Rows near named flat spaces through zero (a row that begins with a name and a colon came from that space):
q109q318: [  3  14 -12   9  13  -4  23   7 -33   2 -17  20  24  17 -30   9 -11  -4
  11  25 -29 -31  20  15  -2]
q19q381: [-19  28  21  23   0   3 -47 -14 -12   0 -26 -18   5  35   0 -12  29  -1
  25 -11  21  -8 -12  22 -48]
q627q602: [ 22  28  -5 -47  15  69  14  19  29  10 -10  27 -16   3  -7  18  18  45
  -5  21  11  56 -42 -21   9]
q19q381: [-22  32  34  -9 -16   8  11  11  23   0 -18 -20 -47 -13  -1   4 -17  17
 -13 -16  -3  37  13  16 -26]
q19q381: [ 13  22 -28  -7  18   3  13  12   7   4  -6  16  31  21 -20  21   3  13
  20   2  -4   8 -19 -15  25]
q627q602: [ 14  -2 -10 -49 -11  -4 -10   6  68   6   2   8   7 -71  33  27 -53 -19
 -24 -16  17  27  -3 -57  42]
q174q208: [ -3   4   2  19  -5 -31   7 -46  19 -52  37 -24  21  23  19  -5  21   6
 -14   2   8  43 -22  12  29]
q109q318: [-20  14 -12 -35  -8  11 -19  -5 -11   4 -28  15  21 -20 -14  10  -7  24
 -21  -4 -33  -3  -9  -9 -35]
q729q926: [-32  -6 -14 -21  -7   1 -16  -8  -3  -8   7  16  -1 -19 -27 -21  -3  18
 -19 -12 -37   5 -31 -25  -8]
q19q381: [  9  -4 -15   4  13  14 -38 -11 -36  10 -10   9  39  18  -1  -6  30 -11
  12  16   6 -42 -14  -8 -23]
q174q208: [ 12  -1 -30 -12   4  -2  31  18 -13  14 -23  16  30  14 -11  37  -2  36
   7  -5 -19   1  15  23  -1]
q174q208: [ -9  35  -1   9   0 -23   0 -18 -15 -16 -32  -3  43  19  -7  22  -9   2
   5   8 -15  -8  19  32 -22]
q729q926: [ 18 -32   3   8   5  11  -3 -11  26 -11  24  15 -12   7  20 -15  11  -6
  15  11  37  23 -21   3  35]
q729q926: [ 24 -24  33  19  -6  13  -7  -3 -13  10  14 -30 -32  -6  44 -12  17 -31
  -9  14  38 -21  30  13 -16]
q174q208: [ 48 -61 -41 -27  10  35  20   7   4  13  25  33  18   1  24  16  30  33
  -3  15  20  17 -24  -8  39]
q627q602: [ 25 -34  10  28  26  49 -22  -7 -27   7 -12  53  -4  48  -2 -31  35 -10
  54  53  43 -25 -16  44  -6]
q174q208: [  6  -5 -14  -7   2   1  28   8   4  -1   0  13   4   8  -8  14  -1  25
   2   0 -10  18   0  12  15]
q729q926: [ 20  20  -3  -5  15  14  19  19  35   8 -32  38   7  12  -8  27 -28   2
  40  16  23  22   5  18  28]
q109q318: [ -8  26   5 -21  -9   0 -36   1  23  11 -18 -19   6 -24  16  13  -8  -7
  -9 -25  12   5  -8 -29 -19]
q174q208: [-15 -37  -1   9 -11   4  18  32 -28  28  12 -13 -48   3 -15 -17  19  29
  -4 -33 -19 -11  11  13 -24]
q19q381: [-18  15   8  -5 -13 -19  29   6  37 -14  12 -17 -29 -12  -5   7 -21  19
 -14 -26 -11  48   0  -1  19]
q729q926: [ 10 -11  13 -52 -13  34   1  26  50  28 -54  50 -23 -62  20  31 -67   3
   1   7  18  21  30  11  -3]
q19q381: [  1   1 -18  -9  -1 -17  10   5   5   1   8  -4  16 -13  -4  12 -12  -1
  -9 -11 -14  -3   1 -21  17]
q19q381: [-27  38  -2  17 -15 -69   2   2  29  -9  -2 -50  15  -4   0  22 -28 -10
   2 -58  -8  12  17  -9   9]
q627q602: [-17  23  -3   7  -1  -2   6  11 -29   8 -13 -18  -1  25 -24   4  21  28
   0 -17 -25  -5   2  14 -35]
q19q381: [  1 -48  -9  21   5  -2  -8 -16   2 -15  28  25  -3  17   0 -31  17  -2
  21   7  17   4 -26  11  29]
q109q318: [  0   4   2  13  26  34 -19  -6   5 -12  40  16 -23  28 -27 -50  37 -12
  21  23  15  10 -67 -42  31]
q627q602: [ -5 -12  -7  20   2  -5 -21   2 -17  13 -25   8  16  31  -3   1  17  10
  36 -14  14 -19   3  35 -25]
q109q318: [ 10  -5 -25 -23  -5   3  26  17 -56  25 -27   1  32 -12  -7  36  -2  25
 -30   7 -48 -41  43  15 -40]
q109q318: [ -6  29  -6 -10   7  -1 -56   0  12  17 -43  15  39  -8  -2  11 -19 -27
  29  -7  18 -28  -9 -22 -17]
q19q381: [ 10  26 -11 -26   7  15  21  26   8  18 -20  13   5 -13 -15  28 -22  10
  -2   4 -15   3   8 -17   6]
q627q602: [ -1  37 -17 -15   2  14  48  38  -7  19  -5 -26 -15  31 -28  33  30  70
  -8 -32 -29  40  -8   4 -14]
q729q926: [ 23 -29  15  28   2  -1 -12 -13  42 -10  20  -6 -16  24  43  -8  20 -11
  34  -6  71  34 -14  23  33]
q729q926: [  6  12  17  13  19  35 -14  15   3  14 -18  27 -23  24 -17 -18   5 -14
  42  22  27  -7 -13   7  -2]
q109q318: [ 19 -24   0   4   9  32 -16  12   6  16  52 -26 -38   9  15 -30  54  -2
  -1 -14  36   9 -45 -50  19]
q174q208: [  4  27 -12 -28  -8  -8  18  35  21  28 -20 -21   1 -24   3  43 -24  15
 -12 -36 -10  10  20 -23  -2]
q627q602: [ -2  24  -1 -11   0  12   9   2   0  -1 -18  -3   6  14  -5  18  11  31
  -3  -2  -7  22  -4  15 -18]
q627q602: [  2 -15  -4  15  -3 -21   2  11 -12  13  -3  -7   3  -3   2   3 -11 -15
  10 -13   0 -28  25   6  -1]
q174q208: [-54  37  46  45  -4 -30 -17 -16  -5 -28   4 -18 -42  11 -37 -52 -20 -40
  13  -1 -17 -12   2   8 -17]
q174q208: [-26   9   1  25  -5 -32  -3  17 -19  13   8 -34 -16   8 -22 -14   2  -9
   7 -39 -19 -26   9 -11 -15]
q729q926: [ 14 -13   3  13  -2  -6   1  -4 -25   4  14 -27   4   4  19   0  19 -12
 -12   2   5 -24  18   2 -11]
q729q926: [ 15   3   9 -28  -2  24   7  24  20  26 -43  30 -10 -32   9  27 -43  -4
   6  12  10  -1  31  12  -8]
q19q381: [ 29  48 -14 -37  27  61  21  34  -6  28 -41  38  15  15 -28  35   2  27
  13  37  -8   6 -10 -10  -7]
q109q318: [-16 -27   0 -13  -8  13 -15 -26   7 -22   1  33  -1  -7  -1 -20   3  21
  -8  12  -6  24 -26  18  -4]
q109q318: [  4   6 -11  20  10 -15  18  27 -11  19  -2  -5   0  20 -20   7  -3  -6
  26 -14  -4 -22  14   0  11]
q627q602: [ 19  -7  -2  -7  15  38  23   8  12  -5  30  16 -28  15  -8 -14  25  17
   2  22  11  33 -35 -15  33]
q174q208: [ 43  -9 -28 -31  20  28 -10  11  31  17   8  32  28 -22  16  18  -9 -20
  10  20  31  -1 -25 -55  51]
q729q926: [ -1   6  11 -45  11  70  -4  36 -34  41 -43  62 -31 -48 -39 -13 -38 -13
 -12  52 -38 -51  17 -23 -38]
q627q602: [ 26  12  21 -13  10  44   7 -26   6 -23 -18  34   8   9  17   7   2   1
  -3  66  20  24  -1  33  -1]
q109q318: [-16   3  -2   6 -13 -38  13   2   8  -2 -38  12  19  -6  -5  26 -44   5
  14 -17 -14  -2  40  44  -8]
[  0  26 -17  -5   5  -9   8  30 -21  29 -21 -12  16   1 -20  24  -8   2
   5 -19 -22 -31  20 -15 -16]  q109q318
[  0 -11  23   1  -4  15  -2 -33  20 -35  19  10 -18  -2  18 -22   7  -1
 -13  29  16  36 -18  15  12]  q174q208
[  9   1   9   3  -2  -6  23 -19  10 -27  17  -4   0  -1  13   2  -4  -3
 -17  22   0  22   6  12  20]  q627q602
[  3   0 -12  16  28   1 -41  30   0  35  19  13  -6 -12 -30 -37 -14 -72
  41  -5  15 -67 -25 -85  36]  q174q208
[-31 -12  19  12 -19 -11  50   8  12 -19  28 -17 -67   7 -18 -20   3  44
 -18 -26 -26  56   0  33   4]  q174q208
[ 31  67  10 -22  19  34  47  57  17  40 -67  23  -7   2 -18  60 -47   2
  29  24   5   4  47  17  -2]  q19q381
[  3  -8  39  23  -7   0   9   8   9   6 -18  -1 -40  -1  17  -4 -23 -21
  19   8  27  -2  42  46 -11]  q19q381
[  8 -22 -13 -16   8  23  -1   2   3   3   5  38   0 -10 -10 -10  -4   2
   3  20  -2  -1 -19 -13  18]  q729q926
[ 26 -39 -31  18  -7 -32 -20   0 -36  27   1 -42  51  17  43  28  39   1
   5 -38  23 -46  26  12 -22]  q729q926
[ 12 -26 -36  11  19   3  -6  21 -46  32 -28  42  40  24 -28   6   3  -2
  42   9 -11 -62  11  15  -8]  q109q318
[ 31  -9 -51 -12  25  -1  36  15   9   2  16  38  42  11 -21  22  -6   8
  17  15 -10   3 -20 -28  66]  q19q381
[-11 -20  13   8   9  25 -12  29  -9  27   8  23 -54 -13 -29 -43 -11 -26
  20   4  -1 -32  -8 -25   2]  q174q208
[-28  60   6  17   8 -39  30   0  34 -31  -1   3  -1  13 -44   1 -43 -12
  18  -3 -24  29  -5  -5  40]  q174q208
[ -7 -14   7   2  10  27 -54  -5 -14  13 -11  30  -3  -5  -9 -35   5 -29
  22  17  15 -39 -22 -18 -18]  q627q602
[  8  34  24  18  -5 -25  57  10   9 -14  23 -51 -30   2   7  16 -12 -10
 -23  -2  -8  21  37   5  19]  q109q318
[-13 -14  23  13   9  35 -25  -9 -18  -6  28  11 -44   7 -18 -60  28 -17
   1  25   3 -12 -35 -19  -8]  q729q926
[ 36  14  -8 -28   6  35  -1  15 -44  31  10 -40  13 -16  22  21  36  -4
 -46  14  -8 -38  11 -48 -30]  q109q318
[ 25 -29   0 -10  24  65 -41   1  16  15  -8  62  -8  12   4 -26  20  -8
  43  37  52   0 -47  -8  14]  q627q602
[  1 -34  -1  16  -9 -32 -50 -27  16  -3 -32  22  43  -7  36   7 -25 -33
  35  -7  42 -25  19  35  -4]  q627q602
[  9  18 -14 -14  10   5   0  25   4  25 -22  16  14 -10 -14  19 -23 -11
  15  -1  -4 -20   8 -22   7]  q174q208
[ -4 -69  11 -25 -13  39  -8  -6 -14   4  23  32 -47 -46  10 -41   0   2
 -35  23 -11  -9  -6  -6 -11]  q19q381
[-24  63  -5   0  11 -18 -17  14   8   8 -42  10  27   5 -41  14 -35 -17
  29 -11 -19 -18   0 -18  -7]  q109q318
[  3 -12 -16  11  13  -2  -5  18  -9  17  12  10   0   6 -20 -14   2 -17
  22  -6  -1 -29 -11 -28  19]  q174q208
[ -2 -31 -11 -14 -15  -3  -1   9  -3  16  -4  -6  -3 -15  15  11   5  25
 -12 -28  -3   2  10  10 -17]  q109q318
[ 23 -21  18  29   7   4   1  -5 -16   2  -5   8  -3  18  19  -6   3 -28
  23  29  31 -26  29  38  -1]  q19q381

Rows near named flat spaces through zero (a row that begins with a name and a colon came from that space):
q165q456: [ 20  12   5 -34 -37 -12  74 -39  51   8  12 -15 -12  32  -8  23  13  -1
 -19  13  -5   4 -33 -11  21]
q383q980: [ -1 -18   5 -17  -8 -19   0 -28  16  15 -32 -27 -40  -9 -10  18  11  -6
   8   0 -21 -21  -4   5  28]
q540q835: [ 10  -2   1  10 -12  27  15   0  12 -22  24 -18  -1  20   6   2   3  -3
 -19  18  16   8 -15 -10   0]
q540q835: [-12  -9   4 -50 -21  25  23  -5  24  28  35  36 -20  38  19   4  -7  15
  -5 -28 -26   9   5  32 -10]
q165q456: [ 43 -30  23  23 -49 -42   9 -17  42 -12 -11 -46 -15 -10 -24  26   0  -7
 -38   7  -9   0 -30 -36  13]
q383q980: [-45  -3  27  68  69  36 -53  14 -20 -43 -13 -81 -16  16 -20 -13  40   6
  58   1  29   9  17 -44  -5]
q165q456: [ 20   0 -34   2 -46  11  30  21  27  47  47  -1 -19  24  23  31 -25  10
 -41  15  -1 -11 -37  27  11]
q715q946: [-13  15 -18   0  22  22  -8  18 -29   0   4  29  22  -9   5 -17 -15  -3
   6   0   8  12  22  21 -29]
q540q835: [-22  30 -52 -28  22  12 -31   8 -59  66 -36  46 -18 -43  17 -15 -23   4
  41 -18 -25 -55  24  64   4]
q715q946: [ 31  53   1   3 -20  53  41 -44 -10 -39  -9 -26  19  -2 -23 -33  -3  -9
  21 -13   2  -3 -13 -31 -45]
q715q946: [-69  31   9  19  93  15 -36  19 -40   2 -13  -8   3  17  -6 -24  44  22
  79  -8  27  -8  31 -12  12]
q715q946: [ 13 -20   6  81   6  27 -66  14 -28 -41 -28 -71  -7 -39 -25 -11 -18 -16
  12 -10  -1   7  11 -27 -48]
q540q835: [  0  17 -13  26   8  14  -8  10 -15   5  -1 -17   2  -6  -6  -5  -4   3
  11   2   9  -8  -3  -4 -11]
q165q456: [ -1 -49  21  18 -11   6 -30  17  18 -10  14 -17 -20   8  -6  11  -8   0
 -23  -9  -9  25  12   1 -20]
q715q946: [ -2  15   1 -29  -5  -4  35 -19  16   0  10   9   2  22  17   5  16   3
   6   6   2  -7 -17  -5  29]
q165q456: [ 13  67 -19 -57  -8 -13  78 -44   0  14 -12  39  29   2  -1 -12  11  -1
  16   8   3 -21 -19   0  19]
q383q980: [-41  -8   9 -38  37 -45   7  -8  13  36 -21  15 -22  12  -5  19  32  10
  23   5  -5  -5  16  16  46]
q715q946: [-26 -43  25   6  13 -27  -7   4  39  49 -14 -45 -66  18 -57  35  22  18
  -8   1  -8  11  18   9   4]
q383q980: [-26 -24  15  -7  17 -21 -19  31   8  39  14  30 -13  14 -18   5   5  25
  -9 -13  -1  13  26  19  -6]
q383q980: [ 23  28   1 -20 -33  15  38 -31  11 -15   9   4  17  10  16  -9  -7  -3
  11 -22 -18  -2 -23 -14 -10]
q715q946: [-10   6 -25  -2   7  23  41  -2  19   5  16 -28 -12  24   1  24  -2 -12
 -13  36  14  24  -8  18  -2]
q383q980: [ 22 -39  14  -1 -32   3 -16 -42  18 -15 -40 -60 -58 -20 -11  16   6 -20
  -4   0 -27 -30 -12  -8  23]
q383q980: [ 14 -18  -3 -33 -13  -6   8  15  -3 -28  30  72  39  -1  35  -9 -14 -12
 -50  22  15  18   5  17   9]
q165q456: [ 23 -22 -10  19 -22  21 -41  35 -26   1  13  34  10 -30  -4 -17 -42  -1
 -39 -10  -3   5  20  24 -49]
q165q456: [-26 -12  18  14  43 -11 -39  -1 -20 -29 -31 -14   5 -15  -2 -10  18  -8
  34  -6   2   6  23 -16   6]
q540q835: [-18 -54 -20 -46   2 -21 -24  23  -2  18   6  65  -5 -13  46  20 -26 -17
 -36  11 -21  17  28  65  17]
q165q456: [-51 -31  11  10  42  22 -22  11  15  -9  14 -41 -33  40  20  20  25   1
  27   6   3  23  12   5  18]
q715q946: [-27 -13 -22  20  34  58 -24   2 -20 -71   7 -33  18   6  65   1 -12 -41
  28  14  -1  38   7   7 -10]
q540q835: [  7   2 -28  12   4 -26 -24  30 -29  24 -10  34  20 -38   4  -1 -26  -4
 -17  10   5 -10   9  24  -2]
q540q835: [  6  -1   9   8 -10 -10   6   9  13   4  14   2   9   9  -8   3  -4   9
 -10  -9   0  14  -4  -9 -13]
q383q980: [  4  28  -9 -13 -15 -11  29 -13  10  39  -3   1  -4   5 -11   6  -6  12
  17 -22 -20  -9 -10   5  -9]
q540q835: [ 23  -1  24 -10 -26 -27  29   4  26  -5  26  33  30  14 -18  -4  -1  12
 -37  -5   8  25  -5 -19 -16]
q165q456: [  -6  -28   24   66   21  -55  -33  -14   24  -31  -43 -114  -29   -7
   -4   39   43  -13   29   26    9  -18  -34  -63   72]
q715q946: [-17   0   8  21  32  11 -57  13 -41 -37 -12   9  25 -18  29 -28   2  -4
  40 -22  -2  -6  16 -14  -2]
q540q835: [  7  10 -20  51  -4  14 -13  35  -8  12  21 -23   8  -1  -2   5 -20   6
  -9   6  14   5 -12  -3 -24]
q165q456: [  2  53 -12  14  -3  36  33   1  -1  27  25 -19  -8  29 -14 -10  13  26
  19   0  21 -28 -25 -13  -2]
q540q835: [  0 -17   8 -50 -12   0  19 -15  14  -6   9  38  -4  12  16   0   4  -5
 -20   3  -8   5   6  18  15]
q383q980: [-38 -30  22 -57  35 -37  -1   0  11 -12   6  59  11  21  31   5  29  -1
  -2  12   5  18  23  15  50]
q383q980: [  0 -38  43 -24 -23   2  -8  -7  31  11  14   8 -37  25 -20   0  14  22
 -15 -30 -18   0  10  -3  -4]
q715q946: [-12  15  10 -12  13  47  14 -33  -3 -37  -8 -22   0  14   0 -17   8 -11
  36 -17 -10  17  10 -10 -28]
[-33  -6 -23  18  37 -11 -30  20 -14   8  -6 -18  -8  -1  39  19   7  -7
  27  18   5 -11  -4  12  43]  q165q456
[ -5  66 -10 -17  28  17  -8   7 -63 -17   3  79  68 -16  28 -60   0  12
  42 -24  16 -25  11  -7  -9]  q715q946
[-24  33 -60 -34  28 -19  -5  24 -46  40  -4  77  35 -26  62  -2 -24  -7
  21  10  -5 -23   6  56  32]  q165q456
[-19   8   5  16  21   6 -12   6  -6  -6   0 -14   8   8   5  -4   4   4
  32 -18  -5  12   6 -10 -12]  q383q980
[  6 -19   6 -33 -20  18  20 -25  21 -20  11  -2 -21  20  23   8  11 -11
 -16  14  -4  -6 -13   4  30]  q540q835
[-13  -4  -3 -22  13 -26   2  -7   0   1 -13  17   9  -5  18   7   4  -8
  11   1 -10   4   5   9  21]  q165q456
[ 10  14 -33  46 -10   9 -25   9 -21  -5 -14 -32  22 -32  26   5 -46 -20
  31 -30 -34  13  -8   3 -44]  q383q980
[-41 -29 -17 -40  29  -8 -14  24  -4   3  22  56  12  15  65  14  -7 -10
  -2   9  -8  25  20  47  28]  q715q946
[-23  -7 -11  54  14  22 -47  53  -9  36  33 -28 -24  20  14   9  -3  28
  14 -11   8 -15  -8   5   1]  q165q456
[  3  14  16   2  12 -29   7 -27   0 -19 -33 -19   9 -12 -15  -4  23  -5
  24   1   2  -9  -5 -32  20]  q165q456
[-25   0 -14  18  36  12 -23  35 -24   5   7  17  19  -5  -3  -7 -15   0
   5   2  11  30  30  21 -36]  q540q835
[-23  -3   3 -19  20  45   0 -24  -5 -49   0 -10   6  16  36 -10   2 -22
  34 -12 -16  28  13   3 -14]  q715q946
[-10 -21 -18 -12   6 -11 -25   0 -11  11 -21   5 -18 -21  26  13  -8 -14
   3   7 -16 -17   6  28  27]  q540q835
[-15 -32  -7   0   9  -4 -22  10   2  -2  -2  -5 -13  -3  23  17  -7 -12
  -4   7 -10  11   9  20  11]  q540q835
[-39 -19  -2 -37  13 -25 -31  -9   0  58 -31  14 -40  -8  16  15  -6  10
  51 -54 -62 -14  25  42   9]  q540q835
[  8  28   8  19 -10  13  26   2  13  61   4 -33 -46  18 -79  -2  20  40
  -6   1  21 -33  -8 -11 -15]  q383q980
[ 15   4  -2  74   1 -15 -10  16   8  14 -11 -82 -25  -8 -44  20  13   8
  -8  30  30 -21 -26 -35  13]  q715q946
[-57  -6 -12  12  86 -17 -41  15 -36 -64 -20   4  51 -10  69   1  15 -35
  52  25  15  36  22  -3  37]  q383q980
[-24  -6  -2  27  23  28  -7   6   8  -6  11 -55 -29  28   8  15  20   1
  17  19  16   0  -9  -7  19]  q165q456
[-14 -29 -12 -82 -31  50  30   1  26  26  59  68 -28  49  51   9 -17   5
 -36  -8 -24  14   8  68   0]  q540q835
